Each row is followed by roughly how far along a hidden order it lies, from 0 to 10. A new part has a new order.
0.503	0.549	0.234	-2.920	-0.473	0.212	-0.155	-0.563	0.228	-0.089	-3.230	1.237	0.155	-0.063	2.583	-1.341	0.185	-1.596	-1.322	-0.246	1.452	0.667 : 8
1.442	0.767	-0.682	-1.731	1.974	0.663	-0.574	-2.258	2.880	0.444	0.540	1.453	1.294	0.065	-5.963	-4.629	0.177	-1.327	-2.269	-0.668	-2.677	-0.037 : 3
-0.814	0.177	-0.388	0.231	0.428	0.698	0.162	-0.496	-0.236	1.056	-1.323	-0.182	0.436	-0.060	-0.750	-1.344	0.485	1.443	-0.372	0.209	0.282	0.388 : 10
0.984	0.483	-0.959	-0.863	2.129	0.676	-0.414	-1.702	2.355	0.721	2.560	0.674	1.517	0.103	-7.434	-4.650	0.236	-0.036	-2.419	-0.817	-3.069	-0.228 : 8
0.176	0.620	-0.691	-0.680	1.271	0.694	-0.143	-1.666	2.076	0.906	0.063	0.434	1.345	0.079	-4.879	-4.407	0.410	0.743	-2.282	-0.723	-1.877	0.162 : 0
-0.137	0.604	-0.136	-1.562	-0.144	0.125	0.060	-1.103	-0.057	0.314	-2.510	1.090	0.439	0.108	1.747	-2.454	0.449	-0.095	-2.429	-1.363	1.585	0.679 : 6
-0.250	0.144	0.321	-1.005	-1.086	-0.184	0.366	0.264	-1.073	-0.181	-2.454	-0.010	-0.649	0.016	4.461	0.160	0.109	-0.396	-0.315	-0.534	2.060	0.305 : 7
1.531	0.347	0.549	-2.434	-0.368	-0.292	-0.524	-0.097	1.232	-0.968	-2.192	1.704	-0.152	-0.126	3.160	0.043	-0.326	-3.550	-0.163	0.379	0.956	0.284 : 10
1.587	0.666	0.238	-3.172	-0.389	-0.658	-0.226	-0.733	0.635	-1.221	-3.500	1.379	0.084	0.163	6.148	-1.912	-0.192	-3.311	-2.267	-1.869	1.753	0.641 : 2

1.007	0.244	-1.047	1.743	-0.684	0.892	6.535	-0.699	-3.012	-2.839	2.162	-3.999	2.429	-1.044	-1.004	3.545	-0.245	-1.377	-1.321	1.021 : 8
0.097	-0.165	-0.559	0.924	-0.356	0.819	4.214	1.360	-6.842	-2.643	1.671	-2.798	1.191	-0.250	-0.818	2.152	-1.667	-2.600	-0.939	0.020 : 7
2.146	0.349	-1.671	-0.527	0.986	0.146	4.083	-0.802	-1.722	-5.488	-0.656	-0.836	1.121	0.106	-0.267	0.475	-0.665	-1.587	-0.116	0.818 : 10
0.039	-0.083	-0.687	2.075	-0.872	0.923	5.007	0.559	-3.172	0.194	0.866	-2.996	1.845	-0.188	-0.336	2.592	1.374	-0.428	-1.473	0.149 : 9
0.837	-0.493	-1.555	-0.500	1.561	0.136	2.938	-0.080	-4.114	1.817	0.867	-2.199	1.492	-0.634	-0.711	1.966	-1.484	-2.330	0.266	0.037 : 3
-0.086	-0.194	-1.533	0.511	0.174	0.322	1.945	-0.321	-0.775	2.157	0.862	-3.240	2.328	-0.791	-0.815	2.946	-0.129	-0.787	-0.109	0.092 : 9
0.828	-0.608	-0.767	-0.363	-0.072	0.826	2.327	1.616	-6.531	1.120	1.646	-1.086	2.193	-0.103	-0.626	2.546	0.099	-1.364	-1.063	-0.511 : 7
1.596	0.166	-2.430	-0.465	-0.244	-0.392	4.820	-0.126	-5.906	-6.057	-0.466	-3.228	3.514	-0.172	-1.140	2.448	-1.338	-2.399	-2.018	-0.090 : 6
1.142	-0.009	-1.734	1.519	0.812	-0.817	1.701	0.100	-1.985	-1.524	-0.887	-1.329	2.863	0.381	-0.430	1.883	-0.325	-2.053	-0.619	-0.649 : 0
2.195	-0.272	-0.454	1.293	0.853	-0.310	4.415	0.852	-0.557	-1.775	1.340	-0.602	2.614	-0.609	-0.724	1.151	0.754	0.084	-0.826	-0.574 : 3
2.902	-0.626	-1.099	-0.504	1.238	0.577	5.152	1.186	-3.567	-1.492	1.198	-0.471	2.109	0.103	-0.290	-0.154	1.235	-0.081	-0.585	-0.618 : 5
1.834	0.291	-1.373	1.074	-0.041	-0.576	2.865	0.592	-4.177	-5.897	0.705	-0.280	2.378	0.179	-0.653	2.278	-1.311	-3.137	-1.187	-0.184 : 1
